Below are the code and all the weights of a small trained network. Each question names an input and a target symbol and asks about switching units off, where a switched-off unit gives its printed mean instead of its output.

import numpy as np


def w(rows, s, z=0):
    codes = np.array(rows[::2]) - 128.0
    scale = np.full(codes.shape[1], s)
    scale[-1] = z or s
    return codes * scale


def f(y):
    return y / 2 * (1 + np.tanh(0.7978845608 * (y + 0.044715 * y**3)))


def softmax(a):
    e = np.exp(a - a.max(-1, keepdims=True))
    return e / e.sum(-1, keepdims=True)


def log_softmax(a):
    a = a - a.max(-1, keepdims=True)
    return a - np.log(np.exp(a).sum(-1, keepdims=True))


def net(x, mask):
    ids = ['ΓΞΦΩδεζλμστψ'.index(c) for c in x.split()]
    T = len(ids)
    res = E[ids] + P[:T]
    q, k, v = (res @ M[0].T for M in (Q, K, V))
    z = softmax(np.where(np.tri(T) > 0, q @ k.T / 3**0.5, -1e9)) @ v
    res = res + np.where(mask[0], z, O[0][:, -1]) @ O[0][:, :-1]
    y = f(res @ A[0][:, :-1].T + A[0][:, -1])
    res = res + np.where(mask[1:13], y, B[0][:, -1]) @ B[0][:, :-1]
    return log_softmax(res[-1] @ U[:, :-1].T + U[:, -1])


Q, K, V, O, A, B = {}, {}, {}, {}, {}, {}
E = w([
[73,69,122],'Γ',
[47,182,127],'Ξ',
[150,156,87],'Φ',
[161,90,175],'Ω',
[155,7,165],'δ',
[200,82,130],'ε',
[56,110,175],'ζ',
[29,88,89],'λ',
[128,129,202],'μ',
[120,90,48],'σ',
[202,159,186],'τ',
[74,58,185],'ψ',
],0.02)
P = w([
[228,187,172],'0',
[107,11,106],'1',
[234,192,170],'2',
[106,26,94],'3',
[236,197,171],'4',
[104,37,81],'5',
[242,199,172],'6',
[102,40,75],'7',
[244,198,168],'8',
[88,45,76],'9',
[255,200,173],'10',
[83,44,67],'11',
],0.0072)
Q[0] = w([
[158,108,2],'head 1',
[25,161,90],'head 1',
[163,244,131],'head 1',
],0.0088)
K[0] = w([
[191,112,2],'head 1',
[35,159,82],'head 1',
[154,222,137],'head 1',
],0.012)
V[0] = w([
[198,249,207],'head 1',
[21,109,60],'head 1',
[29,3,130],'head 1',
],0.0053)
O[0] = w([
[75,147,163,49],'head 1',
[6,161,131,136],'head 1',
[91,81,160,253],'head 1',
],0.011,0.0034)
A[0] = w([
[80,15,219,130],'neuron 1',
[132,119,116,190],'neuron 2',
[82,209,167,255],'neuron 3',
[179,127,212,191],'neuron 4',
[87,67,44,142],'neuron 5',
[173,88,65,121],'neuron 6',
[101,246,76,95],'neuron 7',
[36,110,118,112],'neuron 8',
[180,142,100,179],'neuron 9',
[100,80,68,195],'neuron 10',
[103,83,117,105],'neuron 11',
[129,105,140,159],'neuron 12',
],0.013,0.0079)
B[0] = w([
[131,146,67,252],'neuron 1',
[155,187,150,151],'neuron 2',
[114,187,71,196],'neuron 3',
[42,85,168,206],'neuron 4',
[117,160,166,197],'neuron 5',
[95,142,80,160],'neuron 6',
[163,1,93,161],'neuron 7',
[174,81,167,201],'neuron 8',
[194,131,109,159],'neuron 9',
[147,166,164,194],'neuron 10',
[139,130,139,161],'neuron 11',
[142,161,118,154],'neuron 12',
],0.011,0.016)
U = w([
[186,131,162,188],'Γ',
[61,172,101,196],'Ξ',
[194,205,90,117],'Φ',
[121,4,91,122],'Ω',
[112,113,16,60],'δ',
[209,96,72,104],'ε',
[132,138,118,254],'ζ',
[68,132,205,49],'λ',
[29,51,120,70],'μ',
[131,214,147,153],'σ',
[132,18,192,40],'τ',
[189,66,121,212],'ψ',
],0.015,0.0057)

Each question gives the input, a string of symbols that net reads in full, and the target symbol t.
The units are the heads (3 rows each of Q, K, V and O) and the neurons (one row each of A and B). Each row of codes is followed by its name. A weight is (code - 128) times the scale printed after its matrix; where a second scale follows, it is the last column's (O, A, B and U).
mask holds one flag per unit, heads first, then neurons. A switched-off unit (its flag False) gives its mean, the last column of its rows in O or B, instead of its output. The means were averaged over made-up inputs and are rounded, as every weight is.
A unit's drop is (log p(t) with every unit on - log p(t) with that unit switched off) / (log p(t) with every unit on - log p(t) with every unit switched off).
The circuit of an input: a set's keep is (log p(t) with only the set's units on - log p(t) with every unit switched off) / (log p(t) with every unit on - log p(t) with every unit switched off). Starting from the 12 units with the biggest drops (on a tie, the unit counted first), units are removed one at a time, each time the one whose removal leaves the highest keep (on an exact tie, the one counted first), for as long as the keep stays at least 0.8.
circuit, biggest first: the units of the circuit, biggest drop first
unit that matters most: the unit with the biggest drop
top k neurons: the k neurons with the biggest drops, biggest first
drop when u is switched off: that unit's drop, to one decimal
input δ μ σ ε μ μ, target μ: top 2 neurons	neuron 4; neuron 8
input τ ε δ μ Ξ Ξ Ω μ ε ψ Ξ, target δ: circuit, biggest first	neuron 7; neuron 3; head 1
input ζ ψ λ ζ Ξ μ, target μ: unit that matters most	neuron 9
input Ξ Ξ Ξ Ω Ω ε Γ Ω Ξ τ, target τ: circuit, biggest first	neuron 4; neuron 1
input Ξ ε Ω ψ Φ Ω ψ Ω ψ λ σ, target Φ: top 2 neurons	neuron 4; neuron 7
input δ τ ε δ Ξ Γ δ, target Ω: top 4 neurons	neuron 4; neuron 3; neuron 1; neuron 5
input Ξ ε Ω Ξ λ μ Ξ ψ ψ, target μ: top 2 neurons	neuron 4; neuron 9
input Ξ Γ σ Ξ ζ τ ε Γ Γ ε λ, target σ: top 2 neurons	neuron 4; neuron 7
input λ Φ τ μ μ μ Ω, target τ: top 2 neurons	neuron 4; neuron 1
input ζ Ξ ζ, target Ξ: top 2 neurons	neuron 3; neuron 7
input δ Ξ τ λ, target λ: drop when neuron 5 is switched off	0.6
input Ω ζ ψ ζ Ξ ψ Ξ ε δ δ ψ Φ, target Φ: drop when head 1 is switched off	0.1
input Ω λ ζ Ξ Φ σ, target σ: drop when neuron 10 is switched off	0.2
input Ω ψ Φ Ξ Φ Φ δ, target Ω: drop when neuron 3 is switched off	0.2
input λ δ Γ σ, target σ: top neuron	neuron 5
